Each point has 3 places.
Place 1 runs from 25 to 29 in a loop.
Place 2 runs from 0 to 5 cyclically.
Place 3 runs from 1 to 10 as a chain.
Steps: c is +1 on place 2, +1 on place 3; k is -1 on place 2; y is +2 on place 1, -3 on place 2, -2 on place 3; j is -1 on place 3; r is +1 on place 1; q is +1 on place 2.

In the rows, 151 stands for zero.

Rows with their points:
[212, 111, 144, 145, 125, 141, 52, 149, 215, 158, 171, 95, 203, 110, 49, 126, 201] -> 26.5.7
[82, 80, 157, 127, 117, 188, 90, 145, 205, 201, 220, 57, 127, 97, 134, 163, 142] -> 25.5.4
[179, 143, 167, 194, 204, 181, 231, 188, 96, 118, 234, 204, 168, 234, 126, 214, 174] -> 29.3.7
[156, 172, 193, 149, 123, 186, 35, 158, 185, 116, 266, 121, 159, 128, 151, 135, 201] -> 25.5.10
[104, 165, 122, 69, 134, 94, 207, 123, 152, 161, 38, 144, 117, 121, 224, 138, 105] -> 27.1.1
[148, 157, 106, 95, 102, 170, 162, 119, 278, 91, 166, 128, 200, 156, 101, 111, 178] -> 27.5.6
[185, 280, 135, 243, 165, 182, 137, 192, 161, 70, 176, 148, 139, 170, 119, 112, 160] -> 28.4.9
[166, 84, 110, 107, 125, 135, 76, 166, 193, 213, 119, 63, 174, 106, 71, 151, 151] -> 26.5.3
[159, 149, 73, 248, 195, 215, 206, 162, 118, 163, 131, 214, 129, 246, 170, 120, 171] -> 28.3.5
[141, 207, 264, 180, 180, 104, 220, 166, 93, 142, 152, 186, 200, 98, 149, 214, 122] -> 29.1.7
[73, 108, 144, 116, 145, 164, 196, 161, 52, 175, 160, 151, 233, 111, 118, 194, 81] -> 29.0.3
[136, 124, 205, 160, 98, 173, 53, 100, 81, 103, 234, 177, 191, 116, 186, 137, 128] -> 25.0.9
[131, 196, 188, 140, 157, 177, 152, 207, 179, 133, 265, 138, 240, 110, 60, 193, 189] -> 29.5.8
[208, 181, 208, 189, 137, 163, 84, 168, 150, 73, 241, 75, 86, 171, 155, 161, 150] -> 25.4.9
[162, 57, 164, 193, 140, 192, 139, 121, 120, 166, 210, 135, 64, 229, 203, 195, 129] -> 25.3.5
[151, 201, 190, 141, 158, 178, 130, 212, 175, 118, 262, 153, 233, 123, 80, 169, 196] -> 29.5.9
[144, 49, 93, 90, 119, 127, 89, 140, 92, 187, 78, 112, 183, 116, 127, 142, 104] -> 26.0.2
[184, 171, 97, 119, 109, 147, 218, 139, 238, 56, 114, 82, 98, 197, 131, 150, 113] -> 27.4.4
[241, 159, 243, 171, 133, 51, 98, 119, 115, 145, 90, 177, 179, 105, 137, 138, 143] -> 26.1.8
[284, 195, 164, 178, 138, 129, 72, 191, 164, 71, 172, 125, 127, 168, 101, 143, 170] -> 26.4.10
[94, 152, 147, 121, 149, 186, 180, 207, 185, 176, 224, 104, 227, 104, 54, 215, 154] -> 29.5.5
[208, 111, 97, 140, 142, 116, 111, 190, 155, 158, 74, 41, 77, 154, 89, 177, 116] -> 26.4.2
[219, 236, 153, 137, 126, 147, 136, 153, 206, 9, 190, 152, 124, 194, 151, 126, 164] -> 27.4.10
[92, 119, 190, 127, 133, 117, 141, 161, 93, 226, 102, 94, 83, 86, 230, 167, 88] -> 25.1.1
[159, 225, 177, 130, 170, 173, 130, 212, 174, 100, 272, 155, 215, 117, 99, 165, 210] -> 29.5.10
[163, 125, 177, 206, 123, 163, 129, 155, 177, 128, 194, 33, 50, 162, 143, 190, 98] -> 25.4.5
[178, 258, 115, 257, 162, 182, 169, 197, 173, 84, 143, 136, 135, 172, 99, 119, 147] -> 28.4.7
[112, 131, 112, 58, 171, 127, 206, 148, 225, 219, 87, 164, 99, 176, 228, 136, 186] -> 27.2.1
[119, 202, 113, 207, 130, 206, 116, 127, 82, 121, 158, 236, 249, 133, 140, 76, 140] -> 28.0.8
[103, 169, 132, 63, 128, 99, 206, 131, 152, 162, 32, 134, 107, 124, 223, 139, 92] -> 27.1.1
[139, 203, 160, 215, 213, 173, 188, 156, 181, 222, 144, 259, 170, 172, 176, 109, 232] -> 28.2.7
[110, 146, 48, 182, 201, 198, 183, 200, 103, 202, 101, 163, 80, 223, 189, 133, 148] -> 28.3.1
[83, 112, 163, 136, 136, 169, 201, 152, 47, 151, 177, 171, 253, 95, 103, 184, 86] -> 29.0.5
[190, 90, 117, 125, 124, 130, 70, 152, 222, 189, 135, 87, 186, 110, 45, 149, 162] -> 26.5.5
[81, 174, 103, 163, 219, 169, 202, 159, 171, 265, 94, 188, 116, 152, 208, 125, 187] -> 28.2.2
[178, 173, 94, 135, 111, 138, 214, 144, 237, 66, 98, 93, 95, 208, 132, 146, 113] -> 27.4.4
[142, 221, 61, 249, 170, 188, 201, 204, 170, 127, 98, 91, 115, 178, 97, 137, 119] -> 28.4.4
[88, 222, 158, 214, 169, 128, 208, 136, 115, 201, 41, 180, 167, 96, 176, 108, 103] -> 28.1.4
[104, 161, 131, 81, 138, 102, 209, 127, 155, 147, 36, 141, 111, 122, 220, 135, 102] -> 27.1.1
[278, 189, 169, 179, 140, 122, 67, 169, 163, 58, 165, 118, 132, 166, 105, 150, 179] -> 26.4.10
[179, 133, 189, 194, 117, 169, 114, 152, 173, 107, 212, 37, 65, 166, 142, 193, 97] -> 25.4.6
[149, 199, 195, 146, 153, 156, 128, 178, 62, 79, 228, 217, 243, 121, 143, 154, 152] -> 29.0.10
[51, 148, 55, 137, 147, 184, 149, 160, 74, 206, 82, 146, 175, 113, 171, 111, 105] -> 28.0.1
[192, 111, 92, 130, 139, 171, 229, 103, 189, 86, 138, 197, 115, 268, 181, 146, 160] -> 27.3.5
[141, 139, 191, 143, 111, 194, 57, 140, 203, 149, 268, 99, 169, 110, 135, 148, 182] -> 25.5.8
[131, 158, 198, 156, 139, 168, 159, 163, 54, 94, 220, 203, 271, 108, 120, 178, 126] -> 29.0.8
[76, 173, 110, 163, 216, 163, 195, 171, 161, 266, 90, 193, 122, 152, 198, 137, 183] -> 28.2.2
[150, 120, 149, 109, 154, 69, 122, 149, 101, 219, 22, 107, 125, 104, 171, 153, 109] -> 26.1.1
[128, 114, 133, 144, 133, 167, 129, 174, 150, 164, 162, 28, 44, 156, 166, 203, 84] -> 25.4.2
[164, 156, 262, 167, 167, 152, 103, 131, 184, 181, 243, 189, 113, 153, 226, 145, 221] -> 25.2.9
[202, 181, 122, 148, 118, 146, 215, 139, 239, 30, 125, 102, 120, 201, 119, 140, 137] -> 27.4.6
[91, 140, 52, 29, 124, 161, 161, 166, 240, 151, 120, 87, 140, 146, 145, 124, 153] -> 27.5.1

Complete each set of four: the symbols that take the first to the second take the third to the fourth, perhaps in another order.
Answer with the point's name.
[136, 118, 142, 177, 127, 157, 131, 167, 161, 159, 161, 18, 49, 156, 157, 207, 77]
: [234, 107, 93, 156, 133, 119, 120, 178, 175, 149, 74, 43, 90, 162, 76, 178, 115]
:: [135, 179, 117, 147, 179, 146, 223, 236, 138, 149, 150, 59, 103, 151, 111, 245, 90]
: 25.4.2

[95, 177, 119, 173, 224, 171, 216, 165, 166, 274, 105, 201, 141, 146, 196, 124, 204]
: [108, 132, 182, 127, 214, 146, 240, 191, 157, 259, 161, 185, 154, 138, 171, 221, 184]
:: [274, 128, 135, 192, 135, 115, 103, 164, 187, 112, 109, 62, 118, 161, 59, 169, 127]
: 27.4.6

[160, 204, 276, 165, 130, 120, 81, 129, 100, 113, 199, 170, 130, 105, 223, 134, 150]
: [250, 189, 232, 155, 135, 79, 76, 146, 115, 112, 120, 195, 169, 102, 156, 125, 172]
:: [143, 232, 136, 188, 147, 191, 96, 147, 86, 92, 171, 228, 230, 134, 166, 77, 176]
: 29.0.10

[105, 87, 205, 163, 87, 178, 81, 85, 77, 146, 227, 144, 203, 120, 175, 139, 110]
: [96, 71, 191, 157, 92, 181, 81, 78, 76, 150, 189, 139, 188, 118, 165, 155, 96]
:: [160, 218, 264, 176, 168, 102, 214, 175, 84, 124, 167, 199, 217, 92, 156, 201, 131]
: 29.1.7

[152, 231, 87, 258, 162, 188, 193, 193, 175, 113, 112, 110, 124, 176, 97, 129, 123]
: [160, 246, 92, 266, 169, 195, 184, 179, 176, 96, 128, 115, 127, 185, 96, 132, 129]
:: [126, 185, 182, 138, 162, 172, 162, 194, 188, 135, 248, 122, 240, 109, 57, 197, 178]
: 29.5.8

[157, 154, 183, 100, 157, 143, 233, 104, 259, 157, 126, 221, 142, 193, 201, 126, 219]
: [75, 131, 119, 108, 169, 182, 195, 202, 179, 197, 197, 87, 195, 97, 74, 210, 149]
:: [138, 144, 285, 178, 121, 111, 120, 93, 102, 153, 164, 142, 129, 81, 218, 154, 94]
: 27.4.4

[67, 56, 149, 128, 99, 173, 105, 113, 78, 192, 172, 108, 158, 112, 183, 152, 78]
: [187, 106, 196, 142, 131, 60, 131, 126, 113, 202, 26, 123, 151, 99, 142, 151, 101]
:: [139, 248, 120, 181, 166, 205, 91, 185, 194, 136, 197, 180, 215, 126, 104, 83, 221]
: 29.0.10

[155, 246, 172, 206, 205, 170, 152, 158, 174, 184, 165, 248, 168, 166, 186, 102, 245]
: [152, 272, 203, 234, 183, 128, 149, 147, 101, 121, 118, 239, 184, 111, 195, 100, 157]
:: [128, 237, 122, 193, 157, 206, 98, 178, 195, 129, 203, 168, 215, 126, 108, 84, 218]
: 28.4.9

[188, 191, 193, 114, 163, 132, 173, 110, 234, 106, 168, 238, 154, 190, 206, 107, 238]
: [150, 240, 186, 203, 204, 169, 159, 167, 177, 187, 166, 250, 166, 162, 194, 114, 243]
:: [206, 233, 191, 194, 168, 149, 179, 208, 154, 55, 236, 138, 153, 164, 91, 205, 147]
: 25.4.9

[127, 142, 54, 219, 204, 206, 203, 164, 114, 193, 116, 192, 111, 233, 169, 135, 146]
: [124, 218, 63, 225, 173, 188, 195, 206, 158, 154, 104, 96, 95, 168, 115, 135, 119]
:: [45, 179, 47, 124, 171, 195, 133, 198, 187, 226, 114, 99, 150, 113, 134, 112, 158]
: 28.0.1

[139, 173, 239, 166, 209, 146, 238, 187, 165, 208, 200, 220, 180, 153, 162, 211, 210]
: [155, 191, 237, 165, 222, 147, 206, 188, 165, 188, 225, 227, 186, 142, 162, 196, 220]
:: [82, 144, 137, 116, 161, 175, 188, 210, 182, 184, 215, 92, 219, 107, 53, 207, 159]
: 29.5.5

[278, 167, 167, 185, 144, 125, 94, 166, 180, 84, 145, 110, 138, 170, 76, 153, 153]
: [221, 149, 165, 132, 121, 135, 36, 157, 210, 136, 190, 125, 209, 118, 64, 119, 211]
:: [133, 143, 44, 208, 204, 198, 202, 167, 110, 188, 112, 181, 114, 225, 168, 138, 153]
: 28.4.4

[258, 120, 225, 154, 182, 95, 104, 131, 203, 205, 140, 200, 174, 156, 149, 140, 244]
: [243, 98, 220, 146, 185, 96, 109, 114, 210, 221, 137, 198, 155, 154, 142, 150, 234]
:: [177, 131, 192, 209, 109, 166, 121, 139, 171, 98, 221, 30, 65, 172, 137, 197, 102]
: 25.4.5

[87, 138, 61, 36, 121, 173, 166, 157, 236, 167, 116, 85, 134, 138, 150, 130, 142]
: [107, 166, 125, 68, 131, 108, 205, 130, 155, 158, 27, 125, 116, 127, 217, 133, 88]
:: [210, 144, 186, 187, 157, 176, 83, 154, 115, 94, 262, 181, 103, 205, 201, 154, 180]
: 25.5.10

[86, 99, 161, 103, 177, 145, 141, 158, 161, 265, 154, 120, 69, 133, 228, 181, 150]
: [191, 63, 66, 119, 172, 139, 132, 175, 116, 206, 87, 109, 78, 208, 152, 172, 143]
:: [158, 242, 264, 163, 173, 108, 187, 183, 80, 111, 195, 208, 200, 106, 151, 187, 143]
: 25.2.9

[62, 72, 127, 117, 107, 160, 92, 113, 74, 201, 158, 106, 150, 110, 189, 156, 74]
: [63, 66, 144, 129, 96, 172, 96, 125, 64, 194, 168, 102, 148, 110, 195, 148, 81]
:: [132, 197, 251, 184, 170, 98, 242, 162, 91, 155, 145, 183, 200, 95, 144, 215, 105]
: 29.1.7

[158, 53, 111, 127, 111, 131, 88, 105, 91, 178, 87, 131, 226, 110, 107, 129, 105]
: [236, 119, 112, 168, 139, 114, 120, 172, 173, 136, 88, 45, 110, 165, 65, 178, 109]
:: [100, 125, 232, 169, 130, 102, 139, 102, 106, 203, 127, 109, 107, 88, 217, 176, 86]
: 25.5.4

[86, 111, 72, 61, 102, 154, 181, 104, 140, 133, 77, 152, 178, 146, 182, 113, 94]
: [58, 143, 57, 165, 147, 187, 155, 148, 73, 197, 81, 175, 189, 120, 167, 113, 112]
:: [154, 169, 298, 185, 122, 103, 114, 111, 111, 142, 170, 145, 138, 93, 221, 155, 117]
: 26.1.8

[131, 166, 174, 101, 106, 88, 237, 89, 171, 117, 49, 176, 145, 123, 202, 127, 98]
: [71, 145, 117, 84, 170, 172, 184, 218, 166, 213, 185, 84, 170, 109, 85, 204, 148]
:: [134, 122, 149, 176, 131, 153, 132, 159, 164, 150, 172, 15, 41, 159, 156, 191, 70]
: 27.2.1

[167, 168, 81, 114, 116, 138, 211, 146, 222, 78, 89, 82, 84, 198, 143, 148, 110]
: [177, 171, 96, 132, 118, 151, 220, 139, 244, 51, 103, 86, 88, 200, 125, 151, 113]
:: [193, 177, 201, 211, 121, 164, 100, 153, 162, 78, 240, 76, 71, 178, 148, 180, 141]
: 25.4.9

[92, 202, 89, 194, 156, 214, 133, 172, 220, 177, 178, 147, 226, 120, 75, 85, 184]
: [90, 174, 103, 212, 132, 193, 142, 114, 85, 158, 127, 208, 252, 121, 138, 85, 122]
:: [200, 243, 191, 184, 171, 163, 146, 217, 134, 55, 227, 129, 153, 166, 114, 192, 166]
: 29.5.10

[136, 134, 155, 87, 157, 123, 233, 106, 253, 191, 113, 201, 142, 191, 201, 136, 199]
: [125, 127, 136, 89, 168, 130, 229, 106, 254, 213, 94, 189, 113, 190, 222, 142, 193]
:: [195, 153, 175, 190, 208, 176, 201, 181, 96, 105, 244, 211, 157, 230, 132, 214, 185]
: 29.3.7

[120, 213, 51, 206, 171, 172, 181, 208, 156, 168, 84, 86, 91, 173, 136, 137, 106]
: [88, 174, 114, 164, 215, 167, 197, 170, 168, 273, 83, 181, 120, 147, 199, 123, 199]
:: [160, 149, 258, 166, 171, 150, 99, 135, 175, 178, 241, 191, 120, 150, 220, 154, 223]
: 25.0.9

[175, 258, 113, 271, 165, 182, 180, 188, 172, 94, 142, 132, 133, 178, 100, 117, 143]
: [176, 184, 97, 261, 179, 214, 187, 153, 123, 129, 165, 226, 141, 240, 156, 122, 179]
:: [88, 88, 166, 134, 107, 191, 71, 125, 212, 206, 229, 60, 146, 105, 133, 156, 144]
: 25.4.5

[103, 120, 227, 139, 130, 108, 142, 113, 107, 209, 112, 104, 97, 88, 221, 179, 76]
: [206, 74, 175, 135, 179, 90, 138, 129, 199, 267, 96, 167, 133, 144, 136, 157, 204]
:: [125, 181, 188, 138, 167, 181, 154, 195, 184, 141, 261, 141, 231, 107, 69, 185, 181]
: 25.0.9

[278, 181, 167, 177, 150, 128, 64, 184, 164, 66, 172, 115, 136, 163, 108, 144, 176]
: [289, 116, 151, 183, 161, 146, 83, 152, 133, 107, 176, 196, 133, 229, 136, 144, 198]
:: [121, 190, 255, 172, 178, 104, 243, 161, 81, 151, 138, 183, 203, 96, 142, 200, 113]
: 29.0.5

[108, 248, 181, 233, 173, 137, 195, 131, 102, 166, 71, 209, 182, 107, 179, 103, 123]
: [87, 173, 85, 209, 129, 198, 143, 127, 82, 158, 131, 212, 247, 125, 134, 92, 123]
:: [144, 259, 190, 223, 164, 125, 174, 143, 116, 133, 101, 228, 184, 107, 181, 91, 146]
: 28.0.8

[96, 134, 71, 52, 112, 157, 180, 152, 259, 150, 122, 88, 159, 131, 131, 124, 163]
: [84, 114, 66, 57, 98, 149, 175, 106, 133, 131, 89, 149, 183, 147, 185, 114, 89]
:: [143, 146, 48, 236, 194, 212, 209, 161, 117, 178, 127, 207, 124, 243, 162, 124, 157]
: 28.4.4

[275, 190, 169, 167, 138, 127, 73, 181, 155, 70, 172, 123, 145, 180, 100, 136, 176]
: [180, 210, 139, 97, 107, 176, 107, 151, 239, 60, 217, 174, 188, 152, 127, 99, 207]
:: [160, 100, 144, 189, 203, 199, 248, 186, 95, 152, 203, 187, 158, 232, 135, 235, 138]
: 25.4.5

[98, 153, 148, 121, 162, 186, 180, 197, 189, 177, 232, 114, 235, 110, 56, 205, 163]
: [103, 171, 167, 129, 164, 186, 180, 208, 189, 159, 245, 110, 227, 109, 50, 207, 164]
:: [142, 156, 193, 146, 119, 185, 41, 149, 190, 130, 280, 112, 167, 111, 137, 145, 185]
: 25.5.10

[192, 58, 64, 115, 182, 136, 118, 171, 117, 211, 83, 119, 72, 200, 161, 175, 149]
: [152, 80, 87, 86, 137, 142, 81, 168, 195, 222, 108, 55, 149, 105, 79, 156, 155]
:: [123, 87, 243, 162, 178, 147, 138, 121, 195, 256, 199, 150, 102, 146, 223, 178, 182]
: 25.4.6

[47, 155, 60, 159, 146, 191, 158, 160, 75, 195, 84, 159, 192, 126, 166, 103, 114]
: [60, 168, 41, 144, 165, 196, 139, 190, 196, 224, 130, 95, 163, 110, 127, 115, 169]
:: [151, 76, 94, 91, 133, 139, 89, 167, 199, 234, 117, 57, 158, 104, 81, 149, 149]
: 26.4.2

[266, 37, 124, 186, 165, 150, 124, 128, 132, 170, 111, 163, 113, 236, 102, 177, 157]
: [183, 113, 84, 139, 138, 172, 223, 107, 184, 89, 139, 187, 104, 262, 185, 147, 156]
:: [140, 155, 140, 105, 83, 160, 143, 88, 152, 34, 148, 217, 242, 159, 163, 92, 146]
: 28.0.8

[152, 151, 219, 146, 103, 173, 39, 133, 75, 105, 243, 176, 180, 125, 193, 127, 138]
: [245, 201, 246, 163, 150, 74, 75, 141, 113, 114, 112, 198, 173, 109, 161, 124, 170]
:: [98, 102, 94, 78, 83, 156, 194, 79, 153, 107, 105, 173, 214, 156, 170, 108, 100]
: 28.1.4

[105, 179, 220, 157, 175, 100, 249, 170, 73, 178, 111, 158, 178, 85, 151, 221, 87]
: [120, 132, 206, 140, 224, 134, 240, 191, 158, 254, 173, 195, 162, 150, 160, 226, 194]
:: [288, 149, 153, 177, 159, 147, 76, 156, 125, 98, 184, 191, 140, 217, 143, 140, 207]
: 26.4.10

